In the rows, zero is written as 128.
Facts:
sigral μ:933 Ξ:natror κ:bize plezo skazo
keplizir μ:566
fofin μ:933
sagram μ:566 Ξ:flivus
pevik μ:933 Ξ:vimo κ:nutubul flatrigel lemor nerikos
fiflumam μ:933 Ξ:trinus κ:govol voplur saflo naklin vimo pibrodrum
fogra μ:100 κ:puze
stastubril μ:933
menos μ:100 Ξ:libras
dutrar μ:100 κ:toplir
boflo μ:933 Ξ:ristuk κ:brozas tropak drinen
dosis μ:100 Ξ:balen
nuguk μ:100 κ:zuken trubrul nerikos
balen μ:100 Ξ:pibrodrum
baflel μ:100
keru μ:566
skebroka μ:100 Ξ:letra
letra μ:566 Ξ:duvan κ:zilo roplik klore kleplo skazo drezu
vobuk μ:933 Ξ:tiski
tusite μ:100
plezo μ:933
pluklu μ:100 Ξ:nulen
zilo μ:100 Ξ:devafin
skazo μ:100 Ξ:loskem
sode μ:566 Ξ:grunu κ:tagres skazo
nakel μ:566 Ξ:flotros
daflun μ:933
drograk μ:100 Ξ:pevik
govol μ:566
boplel μ:100 κ:klogrur klorin plorim
flivus μ:566 Ξ:matran
suflapul μ:566 Ξ:pluklu κ:vunun
pefu μ:100 Ξ:puzim κ:kera vuni vimo pibrodrum grifo
trinus μ:566 Ξ:drezu
grotrok μ:933 κ:zafo
druram μ:100
dibok μ:933 κ:vimum grunu klazu takli
ritrel μ:100 Ξ:dosis
zaplas μ:100 Ξ:verim κ:plepla nutubul briflin
gupu μ:933
kletra μ:566 Ξ:samo
flatrigel μ:933
greplem μ:933 κ:laku kera
loskem μ:566 Ξ:zetis
stelim μ:566 κ:zilo bruga
vimo μ:933 Ξ:skiskil
skogo μ:100 Ξ:bukol κ:takli
brirol μ:100 κ:trubrul klorin dosis totir
fada μ:566 κ:laku lemor flotros keral nakel
skiskil μ:933 Ξ:nakel
zastil μ:933 Ξ:sigral
klogrur μ:566
flobrumes μ:933 Ξ:grumefin κ:zuken rutres
negiri μ:566 κ:tafa tupogis stastubril pibrodrum
sedro μ:100 Ξ:bize
replom μ:100
keral μ:933 Ξ:klazu
grodrodi μ:933
drezu μ:566 Ξ:klorin
brutra μ:933 κ:balen gulan
gulan μ:933 Ξ:skabatri
fulo μ:933 Ξ:flisa κ:klore tusite flotros
skifa μ:933
duvan μ:566 κ:favu zuken skatis
gaple μ:933
lemor μ:100 Ξ:linonim
fluzok μ:566 Ξ:gropem
duman μ:100 Ξ:skogo κ:gaple
plikos μ:933
libras μ:933 Ξ:reso
reso μ:566 κ:vibrir tidrok skazo
laku μ:100
natror μ:933 κ:plepel zastil plepla zuken klinistis
flotros μ:933 Ξ:laku
ristuk μ:933 Ξ:nuguk
pibrodrum μ:100 Ξ:sesal
grafer μ:100
dobrom μ:566 Ξ:kleplo
tistorik μ:933 κ:vimum gulan
zuzo μ:100 κ:bruga flaklam skidir samo druki
toplir μ:566 Ξ:tusite
takli μ:933 Ξ:komom
nerikos μ:933
vunun μ:100
trulen μ:566 κ:govol vobuk
grubel μ:933 κ:grafer tupogis kletra
kera μ:566 Ξ:grezom
tidrok μ:100
klore μ:933 Ξ:nutubul
drufos μ:933 Ξ:replom κ:salo trubrul grodrodi tropak
vibrir μ:566
linonim μ:933 κ:baflel toplir nerikos klinistis
komom μ:100 Ξ:fluzok κ:skifa
skidir μ:566 Ξ:zaplas
plepla μ:100
klazu μ:100 Ξ:takli
dabam μ:566
naklin μ:933 Ξ:keru
brosam μ:566 Ξ:dutrar
rutres μ:100 Ξ:momus
favu μ:100
nutubul μ:100 Ξ:testin
datel μ:100
momus μ:933
samo μ:100 Ξ:rutres
bropletek μ:566 κ:dabam plizuk skabatri dosis
megri μ:100
tafa μ:100 Ξ:naklin
grasku μ:933
vuni μ:100
brozas μ:100
tupogis μ:100
fopleple μ:100 Ξ:vobuk
matran μ:100 Ξ:lemor
klepoku μ:566
flodrabrom μ:100 Ξ:klepoku
roplik μ:933
plepel μ:100 Ξ:boflo
grunu μ:933 Ξ:fulo
trubrul μ:100 Ξ:zilo
sesos μ:566 κ:laku voplur gaple
kigra μ:566 Ξ:megri
mibe μ:933
zetis μ:566 κ:skabatri kera vobuk
braron μ:100 κ:vimum vobuk vuni
gufli μ:566 κ:trinus lemor keral druki
flisa μ:933 Ξ:skubres κ:zafo fofin tidrok ruskar
toparor μ:933 Ξ:dobrom
skitu μ:566
skatis μ:100
briflin μ:100 Ξ:trubrul
devafin μ:566
grumefin μ:933 κ:plepel zafo
testin μ:100 Ξ:bruga
klinistis μ:100
lisus μ:566
druki μ:100
klifles μ:933 Ξ:driple
verim μ:100 κ:laku fofin grunu pibrodrum datel
grumek μ:933
brabo μ:100
salo μ:566 Ξ:flagras
flenam μ:100 κ:loskem plezo mibe
plorim μ:100 Ξ:suflapul
trurir μ:933 κ:brozas grafer voplur flatrigel vunun
puzim μ:100 Ξ:ritrel κ:puze pibrodrum gragrefla briflin
ligar μ:566 Ξ:tropak
drebrek μ:933 Ξ:grotrok
skabatri μ:566 Ξ:budrum
drinen μ:566
voplur μ:566 Ξ:trulen
plizuk μ:566 Ξ:drufos
grifo μ:566
dilis μ:100 κ:fofin lemor flotros
driple μ:566 Ξ:druki
kleplo μ:100 Ξ:kera
gropem μ:933 Ξ:plozifer
grasok μ:566 Ξ:keral
skubres μ:100 Ξ:sastakon κ:flatrigel kibel testin tezak
zafo μ:566
tropak μ:566 Ξ:flatrigel
grezom μ:566 Ξ:puze
klorin μ:566 Ξ:tezak
begras μ:566 Ξ:lisus κ:nutubul klepoku
bukol μ:100 Ξ:zastil
nulen μ:566 Ξ:klinistis
betrok μ:933
ruskar μ:933
totir μ:100
plozifer μ:100 Ξ:gusko
flaklam μ:100
brenik μ:566 κ:balen toparor zafo lisus
tezak μ:933 Ξ:klore
sesal μ:933 Ξ:briflin κ:roplik devafin puze
toste μ:566 κ:bize sedro toplir
gusko μ:100 Ξ:skifa
bize μ:933
trebri μ:566 Ξ:keplizir κ:datel
puze μ:100 Ξ:fiflumam
budrum μ:100 Ξ:sagram
kibel μ:566 Ξ:druram
tagres μ:933 Ξ:saflo
stegrol μ:100 Ξ:grifo κ:zilo fluzok
ruzi μ:933
sastakon μ:100 Ξ:brenik
zosun μ:566 κ:zastil grifo
vikli μ:100 Ξ:salo κ:puze vobuk grumek
vimum μ:100
flagras μ:933
gragrefla μ:566 Ξ:ligar
stapu μ:100 Ξ:kletra κ:skebroka
bruga μ:933 Ξ:flobrumes
zuken μ:933
gupul μ:100
tiski μ:100 Ξ:gulan κ:plikos drograk
saflo μ:933 Ξ:brosam

Known rows:
[129 125 126 139 120 137 118 135 124  99 120 125 136 113  78 109 162 175
 151 130 124 122 134 166  11 134 132 175 120 127 131]: zilo
[124 137 126 145 142 138 102 159 117 126 117 148 131 146 124  99 115 174
  80 125 119 166 136  65 144 178 116 125  91  90 131]: puze
[132 126 129 130 123 122 132 123 124 139 129 112 138 125 121 148 113 127
 136 128 127 130 123 126 113 124 130 128 113 129 129]: nulen
[114 128 126 122 126 127 119 132 146 115 124 131 139 136 123 142 125 129
 143 127 130 139 116 128 115 130 128 129 132 125 132]: drograk
[130 128 136 133 123 128 132 138 127 136 138 117 139 121 123 140 109 116
 148 131 126 129 134 134 142 131 127 124 112 136 131]: suflapul
[130 137 132 145 148 130 113 162 113 148 104 130 140 142 142 127  89 163
  93 129 114 161 134  65 140 168 125 123  50  93 133]: grezom
[111 131 137 133 109 135 116 142 136 113 153 132 132 130 108 124 126 141
 134 131 133 145 132 122 144 136 122 125 139 128 133]: vikli
[117 127 117 122 118 127 121 126 140 110 127 132 139 128 109 143 133 133
 140 126 128 128 125 137  94 124 128 140 134 127 133]: klazu
[131 126 130 131 124 122 132 125 126 138 128 114 139 125 122 150 112 130
 136 128 128 132 122 124 112 121 130 128 113 129 129]: ligar
[139 131 139 128 119 128 135 137 136 136 125 123 142 128 131 141  94 114
 147 136 123 121 138 136 136 132 130 127 112 140 135]: fada
[123 127 132 125 130 126 133 118 123 132 122 130 114 130 142 132 140 142
 109 128 130 124 128 123 127 104 131 129 131 130 125]: grumek
[126 128 130 123 132 124 135 119 128 131 115 134 116 131 149 132 137 135
 112 131 128 121 128 129 120 106 132 129 128 131 128]: fofin
[124 130 137 127 131 131 134 131 125 129 129 135 114 125 145 120 134 125
 121 132 129 119 139 136 155 116 129 126 128 136 127]: grubel
[127 132 141 125 121 131 135 128 132 130 126 138 115 132 147 123 123 134
 115 137 128 117 143 132 145 112 132 129 132 140 129]: greplem
[136 131 139 131 115 128 134 136 132 136 133 122 139 126 126 141  95 121
 141 136 125 126 138 133 135 131 130 126 114 138 134]: sesos
[130 128 135 133 123 128 131 137 125 137 141 118 134 120 123 137 107 118
 147 131 127 129 135 131 143 134 131 124 114 131 130]: zosun
[132 126 130 131 125 123 131 124 126 138 129 114 137 124 123 150 111 129
 135 128 126 131 123 123 113 123 130 126 113 128 129]: skitu

Rows:
No name comes twice in this set of rows, the named rows included.
[145 126 114 128 122 124 137 106 107 139 118 120 112 130 147  85 177 105
 105 128 137 108 127 131 148 112 129 129 144 138 113]	skifa
[124 128 128 124 131 125 133 119 123 132 121 129 113 129 143 129 144 134
 116 128 130 119 127 127 127 108 135 130 130 132 123]	zastil
[117 128 140 135 115 134 131 130 116 118 134 125 117 113 117 115 160 152
 125 134 132 121 142 149 112 100 128 145 126 140 126]	sesal
[126 124 112 124 110 118 136 114 127 130 129 114 147 115 114 165 120 109
 133 125 126 117 130 130 114 102 125 133 115 132 132]	sagram
[125 130 122 129 121 134 121 138 134 115 137 134 134 127 119 109 136 113
 143 129 130 129 133 138 146 146 124 129 139 131 130]	skogo
[127 127 111 125 115 126 122 121 133 116 125 123 138 132 116 116 150 115
 139 127 133 123 120 138 116 129 126 135 142 132 126]	budrum
[110 139 141 134 160 131 115 158 124 137  94 149 119 149 170 133 105 177
  80 132 116 162 132  68 149 145 131 121  63  95 134]	toparor
[140 126 121 136 126 131 131 134 114 142 148 117 128 116 117 116 121 111
 149 126 127 115 138 133 154 145 134 127 120 131 121]	duvan
[128 126 122 134 115 134 117 130 127 106 128 126 133 121  88 112 156 165
 149 130 127 121 131 154  38 134 138 165 129 127 129]	briflin
[137 128 113 133 128 136 122 137 120 120 136 133 132 122 114  82 151 100
 141 123 128 117 138 141 156 156 120 132 144 131 121]	dutrar
[126 127 104 119 115 121 124 117 136 121 127 123 139 134 134 116 152  85
 134 127 138 127 114 128 159 128 122 117 146 131 126]	balen

Now the same nodes, written a new way:
Known rows:
[128 120 119 131 116 122 137 132 127 106 153 147 125 125 124 161 121 116
 117 128 133 145 135 140 153 103 101 115 151 112 149 148 120 152 158 111
 130 158 135 147 156 138 130 143 113 120 108 134 141 110]: tropak
[ 82 121  76 126 141 163 153 107 133  75 105  66 202  62 153 175 130 202
 142 165 113 185 162  99 158 142 179  96 103  79 143 239  97 158 123 146
  82  89  92  91 141 164 169  74 153 113 121 149 156 117]: kera
[130 132  98 119 102 148 109 124 117 105 102 121 133 119 143 123 134 123
 105 114 127 140 164 141 140 100 136 131 142 136 112 173 119 120 121 124
 110 133  97 121 155 145 135 110 120 118 160 146 148 121]: megri
[130 143 127 112 125 124 108 126 109 108 153 134 119 133 111 152 133 108
 102 116 154 136 149 147 156  88 108 131 168 122 131 151 121 148 143  98
 128 163 135 144 153 134 127 144 119 130 117 134 141 121]: lemor
[122 120 149 151 143 127 130 132 113 121 145 136 114 133 128 148 114 136
 119 133 143 156 129 132 154 105  88 121 160 109 157 147 126 148 150 118
 149 148 142 159 159 128 104 141 132 124 106 132 109 108]: sedro
[129 127 112 136 116 157 124 119 124 113 101 119 125 132 150 115 125 134
 111 121 131 139 155 135 143 109 120 121 138 131 127 171 127 120 124 134
 125 131 103 129 167 146 121 112 122 115 159 147 121 113]: boplel
[125 127 134 128 127 127 121 134 112 113 141 138 126 122 124 149 119 127
 112 126 141 148 137 140 157 101 104 128 163 113 145 156 122 146 146 107
 136 152 131 148 152 131 117 142 129 132 113 132 132 118]: vimum
[148 144 135 123 123  98 116 145 139 137 129 134 129 130 127 140 132 101
 111 146 134 152 116 120 134 110 137 140 117 125 126 123 125 115 141 136
 128 112 110 132 131 132 108 132 117 125 121 128 124 133]: samo
[152 150 120  93 106 108 116 147 145 132 124 136 144 119 126 135 133  96
 101 137 137 136 125 130 139 112 149 146 120 129 117 141 125 113 138 125
 112 114  95 120 129 138 121 135 116 137 138 129 146 146]: druram
[136 132 126  83 132 150 133 126 106 109 129 140 127 155 125 121 122 122
 149 108 140 122 140 127 138 135 125 111 137 135 132 167 122 123 139 130
 132 112 115 118 130 144  76 106 133 154 132 126 132 118]: dibok
[134 131 136 110 143 130 118 125  92 112 144 139 104 171 118 132 131 113
 155 110 139 137 136 122 127 120 117 111 138 140 129 138 119 126 140 136
 143 116 134 129 127 136  69 104 127 138 111 127 119 105]: keral
[138 117 122 140 120 152 109 124 112 101 116 134 137 143 126 117 127 133
 119 121 120 135 162 134 132 104 125 112 124 137 125 179 108 122 122 135
 118 123 112 129 153 150 103 100 125 116 152 148 120 120]: daflun
[154  52 128 109  45 129 132 199 131 115  81 233 189  61 150  99  59 136
 113 117  58 138 114 160 144 140 114 153 158 125 166 187 114 117 156 101
 120 132  80 147 123 131  83 151 151 169 157 118 177 148]: grumefin
[136 116 122 146 122 142 100 126 107 100 119 133 135 142 124 123 132 130
 123 122 116 144 161 133 129  98 128 114 126 139 122 170 105 124 122 135
 117 123 117 131 148 148 103  98 124 111 143 148 122 117]: naklin
[120 123 116 126 133 127 155 122 115 119 136 130  96 154 148 145 122 120
 161 123 131 154 122 116 132 137 109 104 135 126 144 125 132 129 155 148
 149 119 130 131 141 135  94 111 118 125 102 124 124  87]: toplir
[127 117  97 154 107 136 128 121 128 105 118 127 120 133 146 137 132 122
 123 127 114 151 152 132 133 103 122 110 127 132 128 151 119 128 134 141
 119 134 115 131 162 147 134 109 108  96 138 147 134 101]: salo
[128 135 119 100 112 124 109 136 110 104 141 140 135 111 117 151 127 114
 102 117 142 140 147 149 158  95 120 138 167 117 131 163 117 146 143  95
 119 157 122 137 144 134 132 142 126 139 120 132 158 128]: klinistis

Rows:
No name comes twice in this set of rows, the named rows included.
[108 106 104 117 130 177 137 126 126  82  90 105 211  76 144 133 110 198
 135 148 105 158 161 113 153 143 166 106 108  97 146 251  96 139 117 139
  89  85  83 101 137 164 123  79 163 135 152 145 142 135]	fiflumam

The same nodes again, as new rows of numbers:
Known rows:
[132 158 150 102 146 125 121 130 142 136 151 102 139 115 126]: tidrok
[138 114  69 151 109 131 134 193 118 129 123 133 109 137 126]: vimo
[135 100 112 187  91 110 118 151 124 119 123 124 137 109 121]: zuken
[141 112 126 184 115 119 117 167 126 122 124 135 132 109 125]: grasku
[111 121 152 122 126 140 125 147 117 125 122 129 126 132 130]: skidir
[114 107 144 123 134 131 129  67 118 121 107 160 129 139 132]: begras
[130 158 151 103 127 123 126 125 139 131 151  99 142 117 124]: totir
[122 114 217 147 116 123 114  41 122 113 110 157 143 130 136]: trulen
[130 161 152 102 128 124 125 124 139 131 151 100 141 116 125]: gupul
[116 116 148 119 141 134 127  72 118 123 104 164 127 138 135]: trebri
[137 145  81  29 108 136 127  99 131 142 185 109 107 126 108]: klazu
[143 125 117 175 121 121 114 170 125 124 118 140 129 102 130]: fofin
[141 111 126 184 116 118 117 168 126 121 125 135 132 108 126]: plikos
[137 109  80 166 117 128 131 188 122 128 120 132 114 129 126]: drebrek
[117 134 214 145 131 127 110 134 119 121 121 129 149 121 124]: devafin
[138 147 168 104 122 117 131  38 142 128 134 125 137 138 131]: braron
[144 127  68  12 117 129 125   6 132 141 188 149 102 129 105]: komom

Rows:
No name comes twice in this set of rows, the named rows included.
[138 228 125  62 151 124 151 203 121 161 109 109 132 201  87]	pibrodrum
[142 114 122 181 121 118 114 172 126 125 123 135 130 108 127]	ruskar
[121 119 200 141 133 124 115  49 121 115 108 163 144 121 135]	negiri
[118 148  63  75 154 128 152 118 131 118 150 119 124 165 158]	tiski
[133  82  83 188 119 138 139 175 132 131 106 130 106 119 131]	bruga
[134 134 133  88 123 129 149  61 139 134 135 121 116 169 130]	vikli
[137 104  76 166 132 130 134 194 123 130 124 136 112 132 126]	tagres
[142 111 136 190 112 119 119 167 126 121 124 130 131 114 127]	grumek
[143 111  52 127 103 133 125 164 117 131 142 147 103 117 117]	keral
[130 134 107  88 161 128 145  74 141 137 140 134 123 150 128]	stegrol
[114 162  71  76 138 136 146 191 129 119 164  86 126 152 155]	matran
[137 111  65 152 116 130 133 195 119 130 124 133 109 137 125]	skiskil
[131  61  92 217 103 143 141 156 143 132  85 121 102  99 139]	tezak

